Below are the code and all the weights of a small trained network. Each question names an input and a class and asks about switching units off, where a switched-off unit gives its printed mean instead of its output.

import numpy as np


def w(rows, s, z=0):
    codes = np.array(rows[::2]) - 128.0
    scale = np.full(codes.shape[1], s)
    scale[-1] = z or s
    return codes * scale


def f(y):
    return y / 2 * (1 + np.tanh(0.7978845608 * (y + 0.044715 * y**3)))


def log_softmax(a):
    a = a - a.max(-1, keepdims=True)
    return a - np.log(np.exp(a).sum(-1, keepdims=True))


def net(x, mask):
    res = np.array(x, float).reshape(1, 4) / 4 @ E
    y = f(res @ A[0][:, :-1].T + A[0][:, -1])
    res = res + np.where(mask, y, B[0][:, -1]) @ B[0][:, :-1]
    return log_softmax(res[-1] @ U[:, :-1].T + U[:, -1])


A, B = {}, {}
E = w([
[150,37,152,173,59],'x0',
[247,186,56,193,127],'x1',
[154,94,206,154,214],'x2',
[117,177,217,198,78],'x3',
],0.012)
A[0] = w([
[125,212,177,189,164,109],'N1',
[180,133,119,132,188,51],'N2',
[115,127,109,173,69,82],'N3',
[106,85,228,183,54,124],'N4',
[109,172,142,147,10,98],'N5',
[115,118,135,196,57,220],'N6',
[138,196,223,120,159,184],'N7',
[157,133,180,216,172,105],'N8',
[96,17,209,108,127,158],'N9',
[109,129,217,179,133,242],'N10',
[208,194,127,131,23,80],'N11',
[180,144,82,126,86,255],'N12',
[183,151,154,90,169,65],'N13',
[190,125,78,113,156,97],'N14',
[54,197,142,88,94,71],'N15',
[162,133,128,196,138,61],'N16',
],0.012,0.0051)
B[0] = w([
[38,196,107,156,143,203],'N1',
[153,99,43,164,125,164],'N2',
[157,109,78,74,153,164],'N3',
[175,55,178,252,34,247],'N4',
[173,90,107,181,151,209],'N5',
[157,68,141,198,118,214],'N6',
[56,206,82,115,123,219],'N7',
[102,150,145,142,106,198],'N8',
[15,196,98,149,195,248],'N9',
[93,125,141,185,113,239],'N10',
[130,135,82,111,170,214],'N11',
[143,133,91,202,150,217],'N12',
[150,120,104,121,114,154],'N13',
[157,154,90,167,175,184],'N14',
[137,103,169,98,101,193],'N15',
[87,143,148,88,97,164],'N16',
],0.013)
U = w([
[252,44,99,181,135,157],'0',
[76,111,251,172,47,113],'1',
[48,215,60,116,205,254],'2',
[113,64,179,32,111,2],'3',
],0.011,0.0037)

Each question gives the input, the list of numbers given to net, and the class t.
The units are the neurons (one row each of A and B). Each row of codes is followed by its name. A weight is (code - 128) times the scale printed after its matrix; where a second scale follows, it is the last column's (A, B and U).
mask holds one flag per neuron, in row order. A switched-off neuron (its flag False) gives its mean, the last column of its row in B, instead of its output. The means were averaged over made-up inputs and are rounded, as every weight is.
A unit's drop is (log p(t) with every unit on - log p(t) with that unit switched off) / (log p(t) with every unit on - log p(t) with every unit switched off).
The circuit of an input: a set's keep is (log p(t) with only the set's units on - log p(t) with every unit switched off) / (log p(t) with every unit on - log p(t) with every unit switched off). Starting from the 12 units with the biggest drops (on a tie, the unit counted first), units are removed one at a time, each time the one whose removal leaves the highest keep (on an exact tie, the one counted first), for as long as the keep stays at least 0.8.
units of the circuit, in order: the units of the circuit, biggest drop first
k most important neurons: the k neurons with the biggest drops, biggest first
drop of u: that unit's drop, to one decimal
input [7,-5,-7,8], class 0: units of the circuit, in order : (N5)
input [-5,4,2,-8], class 0: 3 most important neurons : (N9, N7, N1)
input [7,-1,7,-5], class 2: 3 most important neurons : (N9, N6, N15)
input [-4,-4,8,5], class 2: 2 most important neurons : (N7, N9)
input [-5,-5,-1,4], class 1: 2 most important neurons : (N15, N11)
input [-3,-7,-3,1], class 1: 2 most important neurons : (N15, N11)
input [4,0,-6,-8], class 0: 2 most important neurons : (N9, N7)
input [8,-8,-5,-6], class 2: 2 most important neurons : (N9, N10)
input [7,-6,4,-5], class 2: 2 most important neurons : (N9, N6)
input [-2,7,-3,-4], class 0: 3 most important neurons : (N9, N7, N1)
input [0,5,0,-3], class 0: 2 most important neurons : (N9, N7)
input [-7,-6,-3,-5], class 3: 2 most important neurons : (N9, N15)
input [5,-8,5,-6], class 2: drop of N9 : 8.1
input [7,-3,0,-7], class 2: drop of N9 : 0.6
input [-8,-5,-5,-3], class 3: drop of N15 : 0.1
